Here is a tiny trained network, its code and every weight. The questions are about switching its units off for an input and a class, where a switched-off unit gives its printed mean instead of its output.

import numpy as np


def w(rows, s, z=0):
    codes = np.array(rows[::2]) - 128.0
    scale = np.full(codes.shape[1], s)
    scale[-1] = z or s
    return codes * scale


def f(y):
    return np.maximum(y, 0)


def log_softmax(a):
    a = a - a.max(-1, keepdims=True)
    return a - np.log(np.exp(a).sum(-1, keepdims=True))


def net(x, mask):
    res = np.array(x, float).reshape(1, 2) / 4 @ E
    y = f(res @ A[0][:, :-1].T + A[0][:, -1])
    res = res + np.where(mask, y, B[0][:, -1]) @ B[0][:, :-1]
    return log_softmax(res[-1] @ U[:, :-1].T + U[:, -1])


A, B = {}, {}
E = w([
[219,202,182,97],'x0',
[53,162,140,247],'x1',
],0.011)
A[0] = w([
[118,37,181,147,97],'N1',
[100,40,77,145,100],'N2',
[115,120,148,117,255],'N3',
[130,76,139,30,61],'N4',
[184,162,172,146,115],'N5',
[159,77,93,57,91],'N6',
[115,88,123,157,176],'N7',
[131,131,117,136,239],'N8',
[173,253,181,126,105],'N9',
[123,138,116,220,103],'N10',
[56,87,116,129,146],'N11',
[95,177,163,186,102],'N12',
[95,54,93,132,74],'N13',
[88,188,146,186,99],'N14',
],0.015,0.0096)
B[0] = w([
[95,128,136,129,158],'N1',
[69,131,146,118,210],'N2',
[230,252,104,155,238],'N3',
[140,70,192,128,194],'N4',
[80,125,123,112,200],'N5',
[144,89,191,107,201],'N6',
[137,166,128,118,200],'N7',
[183,194,94,135,226],'N8',
[48,144,143,113,252],'N9',
[152,70,149,111,216],'N10',
[101,153,139,118,223],'N11',
[157,104,184,106,212],'N12',
[72,129,148,94,186],'N13',
[156,95,180,104,217],'N14',
],0.037,0.011)
U = w([
[206,101,186,110,125],'0',
[7,213,124,112,115],'1',
[208,223,84,167,254],'2',
[131,73,105,156,86],'3',
[98,144,64,172,94],'4',
[112,113,84,164,85],'5',
[77,79,94,141,83],'6',
[188,116,62,203,92],'7',
],0.011,0.0074)

Each question gives the input, the list of numbers given to net, and the class t.
The units are the neurons (one row each of A and B). Each row of codes is followed by its name. A weight is (code - 128) times the scale printed after its matrix; where a second scale follows, it is the last column's (A, B and U).
mask holds one flag per neuron, in row order. A switched-off neuron (its flag False) gives its mean, the last column of its row in B, instead of its output. The means were averaged over made-up inputs and are rounded, as every weight is.
A unit's drop is (log p(t) with every unit on - log p(t) with that unit switched off) / (log p(t) with every unit on - log p(t) with every unit switched off).
The circuit of an input: a set's keep is (log p(t) with only the set's units on - log p(t) with every unit switched off) / (log p(t) with every unit on - log p(t) with every unit switched off). Starting from the 12 units with the biggest drops (on a tie, the unit counted first), units are removed one at a time, each time the one whose removal leaves the highest keep (on an exact tie, the one counted first), for as long as the keep stays at least 0.8.
units of the circuit, in order: the units of the circuit, biggest drop first
k most important neurons: the k neurons with the biggest drops, biggest first
drop of u: that unit's drop, to one decimal
input [4,3], class 1: units of the circuit, in order : (N9)
input [-1,4], class 0: 2 most important neurons : (N10 N14)
input [3,0], class 2: 2 most important neurons : (N2 N13)
input [8,-6], class 1: 2 most important neurons : (N9 N5)
input [-8,-6], class 1: 2 most important neurons : (N2 N13)
input [-8,8], class 0: 3 most important neurons : (N10 N14 N12)
input [0,-3], class 2: 3 most important neurons : (N14 N10 N12)
input [-6,7], class 0: 4 most important neurons : (N10 N14 N12 N9)
input [-3,-1], class 2: 2 most important neurons : (N9 N5)
input [4,-1], class 1: drop of N1 : 0.0
input [5,0], class 1: drop of N9 : 0.8
input [6,3], class 1: drop of N9 : 1.5
